Below is a small trained network, with its code and all its weights. Each question gives an input and a target symbol and asks what happens when units are switched off, that is, made to give their printed mean instead of their output.

import numpy as np


def w(rows, s, z=0):
    codes = np.array(rows[::2]) - 128.0
    scale = np.full(codes.shape[1], s)
    scale[-1] = z or s
    return codes * scale


def softmax(a):
    e = np.exp(a - a.max(-1, keepdims=True))
    return e / e.sum(-1, keepdims=True)


def log_softmax(a):
    a = a - a.max(-1, keepdims=True)
    return a - np.log(np.exp(a).sum(-1, keepdims=True))


def net(x, mask):
    ids = ['βηθλξψ'.index(c) for c in x.split()]
    T = len(ids)
    res = E[ids] + P[:T]
    u = 0
    for l in range(3):
        r = res
        for j in range(2):
            rows = slice(4 * j, 4 * j + 4)
            q, k, v = (r @ M[l][rows].T for M in (Q, K, V))
            z = softmax(np.where(np.tri(T) > 0, q @ k.T / 4**0.5, -1e9)) @ v
            o = O[l][rows]
            res = res + np.where(mask[u + j], z, o[:, -1]) @ o[:, :-1]
        u += 2
    return log_softmax(res[-1] @ U[:, :-1].T + U[:, -1])


Q, K, V, O = {}, {}, {}, {}
E = w([
[63,136,187,43,73,39],'β',
[57,145,178,82,230,175],'η',
[153,67,250,63,85,168],'θ',
[163,145,7,19,158,183],'λ',
[58,164,39,150,45,254],'ξ',
[93,44,76,162,115,3],'ψ',
],0.0083)
P = w([
[201,253,140,97,107,38],'0',
[138,152,163,106,99,120],'1',
[135,118,155,122,100,138],'2',
[135,91,139,143,96,150],'3',
[157,80,113,167,114,155],'4',
[173,69,110,177,125,144],'5',
[194,57,101,174,143,119],'6',
],0.0058)
Q[0] = w([
[141,154,138,168,103,99],'0.h0',
[111,114,127,126,144,133],'0.h0',
[168,194,111,114,118,130],'0.h0',
[132,96,133,135,131,162],'0.h0',
[189,173,132,222,143,94],'0.h1',
[143,87,115,170,95,162],'0.h1',
[220,254,180,135,139,141],'0.h1',
[157,52,191,139,176,183],'0.h1',
],0.014)
K[0] = w([
[146,104,125,135,130,144],'0.h0',
[123,127,126,128,121,127],'0.h0',
[109,142,142,93,130,163],'0.h0',
[143,146,118,133,136,108],'0.h0',
[133,164,175,146,127,92],'0.h1',
[154,102,124,161,94,106],'0.h1',
[141,253,152,132,126,140],'0.h1',
[189,117,130,161,171,159],'0.h1',
],0.02)
V[0] = w([
[165,166,134,115,141,171],'0.h0',
[112,204,187,70,108,160],'0.h0',
[95,77,133,138,123,84],'0.h0',
[120,246,181,51,94,194],'0.h0',
[231,115,117,137,93,159],'0.h1',
[141,195,117,85,42,80],'0.h1',
[110,42,104,108,112,109],'0.h1',
[79,104,120,2,115,249],'0.h1',
],0.0079)
O[0] = w([
[175,138,154,150,92,100,90],'0.h0',
[163,205,152,82,57,94,249],'0.h0',
[87,125,106,85,168,168,173],'0.h0',
[192,227,162,114,40,69,248],'0.h0',
[155,100,159,125,76,155,141],'0.h1',
[51,128,130,37,104,116,244],'0.h1',
[117,71,65,118,147,169,234],'0.h1',
[254,223,157,68,140,188,215],'0.h1',
],0.0062,0.0019)
Q[1] = w([
[108,68,208,180,179,219],'1.h0',
[178,33,176,103,131,154],'1.h0',
[141,201,127,253,94,16],'1.h0',
[188,59,100,132,185,43],'1.h0',
[52,166,55,162,151,191],'1.h1',
[163,78,19,58,181,163],'1.h1',
[130,51,163,137,161,56],'1.h1',
[90,94,132,126,231,127],'1.h1',
],0.013)
K[1] = w([
[100,112,57,241,111,13],'1.h0',
[174,60,98,127,61,93],'1.h0',
[102,249,248,106,102,134],'1.h0',
[183,102,214,136,160,77],'1.h0',
[36,205,101,156,166,149],'1.h1',
[67,32,26,163,167,114],'1.h1',
[136,107,165,92,114,47],'1.h1',
[59,109,149,93,192,88],'1.h1',
],0.014)
V[1] = w([
[143,106,208,155,171,93],'1.h0',
[200,58,95,228,39,4],'1.h0',
[141,97,134,158,158,223],'1.h0',
[141,95,48,182,163,218],'1.h0',
[182,39,92,83,119,29],'1.h1',
[103,182,99,200,99,97],'1.h1',
[118,56,163,202,2,103],'1.h1',
[182,90,117,24,26,129],'1.h1',
],0.0077)
O[1] = w([
[112,109,128,188,168,115,98],'1.h0',
[144,39,135,107,176,253,170],'1.h0',
[143,106,151,183,68,95,37],'1.h0',
[210,80,177,138,32,110,24],'1.h0',
[80,184,80,99,243,171,206],'1.h1',
[110,155,90,151,69,122,109],'1.h1',
[49,188,134,125,93,226,195],'1.h1',
[84,59,172,14,162,146,255],'1.h1',
],0.0069,0.0064)
Q[2] = w([
[47,62,113,159,95,74],'2.h0',
[147,157,141,73,122,109],'2.h0',
[175,139,178,74,196,60],'2.h0',
[103,89,145,142,132,59],'2.h0',
[96,100,65,12,78,172],'2.h1',
[137,238,83,95,195,200],'2.h1',
[8,106,127,75,202,123],'2.h1',
[130,148,150,26,120,180],'2.h1',
],0.013)
K[2] = w([
[47,212,110,140,111,79],'2.h0',
[163,150,140,109,81,164],'2.h0',
[183,146,209,43,123,108],'2.h0',
[84,161,138,84,137,99],'2.h0',
[87,87,37,230,131,151],'2.h1',
[253,146,96,161,114,228],'2.h1',
[127,37,145,172,202,180],'2.h1',
[155,83,36,126,106,144],'2.h1',
],0.013)
V[2] = w([
[88,105,99,150,144,76],'2.h0',
[101,79,76,183,120,136],'2.h0',
[141,134,103,109,48,136],'2.h0',
[79,140,127,108,140,29],'2.h0',
[178,137,60,108,50,201],'2.h1',
[123,148,18,61,76,20],'2.h1',
[44,167,174,122,9,180],'2.h1',
[150,189,44,240,103,140],'2.h1',
],0.011)
O[2] = w([
[81,113,128,99,85,170,109],'2.h0',
[104,79,115,106,144,186,48],'2.h0',
[96,122,160,106,186,117,63],'2.h0',
[74,144,142,104,35,128,160],'2.h0',
[192,120,106,73,88,127,92],'2.h1',
[136,27,93,53,214,106,180],'2.h1',
[169,186,2,137,109,133,134],'2.h1',
[113,157,115,30,95,31,11],'2.h1',
],0.0099,0.011)
U = w([
[79,172,233,108,107,15,227],'β',
[142,184,159,221,167,169,197],'η',
[181,2,221,66,231,160,72],'θ',
[184,134,53,65,138,119,148],'λ',
[152,46,176,69,22,245,118],'ξ',
[5,46,2,165,242,123,5],'ψ',
],0.0023,0.0031)

Each question gives the input, a string of symbols that net reads in full, and the target symbol t.
The units are the heads (4 rows each of Q, K, V and O). Each row of codes is followed by its name. A weight is (code - 128) times the scale printed after its matrix; where a second scale follows, it is the last column's (O and U).
mask holds one flag per head, layer by layer. A switched-off head (its flag False) gives its mean, the last column of its rows in O, instead of its output. The means were averaged over made-up inputs and are rounded, as every weight is.
A unit's drop is (log p(t) with every unit on - log p(t) with that unit switched off) / (log p(t) with every unit on - log p(t) with every unit switched off).
The circuit of an input: a set's keep is (log p(t) with only the set's units on - log p(t) with every unit switched off) / (log p(t) with every unit on - log p(t) with every unit switched off). Starting from all 6 units, units are removed one at a time, each time the one whose removal leaves the highest keep (on an exact tie, the one counted first), for as long as the keep stays at least 0.8.
circuit, biggest first: the units of the circuit, biggest drop first
most important unit: the unit with the biggest drop
heads that matter: for each layer, one digit per head in row order, 1 if its drop is at least 0.15 and else 0, layers parted by /
drop when u is switched off: that unit's drop, to one decimal
input β ξ θ, target λ: circuit, biggest first : 2.h1, 1.h0
input θ λ β, target θ: circuit, biggest first : 2.h1, 1.h1
input ψ η λ β η β λ, target λ: most important unit : 0.h0
input λ ξ λ η, target λ: circuit, biggest first : 2.h1, 1.h0
input θ η η η θ β, target η: heads that matter : 10 / 01 / 01
input ξ η θ λ η, target θ: circuit, biggest first : 2.h1, 1.h1, 0.h1
input β ξ ψ λ θ ψ β, target ξ: circuit, biggest first : 0.h0, 0.h1, 1.h0, 2.h0
input θ ψ λ θ ξ, target ξ: circuit, biggest first : 2.h0, 1.h0, 0.h1, 1.h1
input ξ ψ ξ ψ ψ ξ, target ξ: heads that matter : 11 / 10 / 11
input θ θ ξ λ θ ψ ψ, target ξ: circuit, biggest first : 0.h0, 1.h0, 2.h0, 0.h1
input η ψ θ θ θ ψ, target ξ: circuit, biggest first : 1.h0, 2.h0, 0.h0, 0.h1
input θ θ ξ β θ ψ, target ψ: heads that matter : 01 / 10 / 10
input θ ψ η θ β λ, target λ: heads that matter : 01 / 11 / 01
input ψ θ ψ ψ ψ β, target ξ: circuit, biggest first : 2.h0, 1.h0, 0.h1, 0.h0
input θ λ ψ, target ψ: heads that matter : 01 / 10 / 00
input η λ ξ β, target λ: most important unit : 0.h0
input θ β ψ λ β, target β: heads that matter : 11 / 11 / 11
input β ξ θ λ ξ η β, target λ: heads that matter : 10 / 00 / 01
input η ψ ψ β λ, target ξ: heads that matter : 11 / 11 / 11
input θ θ λ θ ψ θ θ, target θ: most important unit : 1.h0
input β η λ θ β, target θ: heads that matter : 11 / 01 / 01
input η β η, target β: heads that matter : 01 / 11 / 10
input β η λ β β θ, target η: drop when 0.h1 is switched off : 0.1
input θ η λ λ β ψ θ, target θ: drop when 1.h1 is switched off : -0.1
input λ β β η λ λ, target θ: drop when 0.h1 is switched off : 0.1
input ψ β η, target η: drop when 2.h1 is switched off : 0.6
input θ θ θ ξ ξ, target λ: most important unit : 2.h1
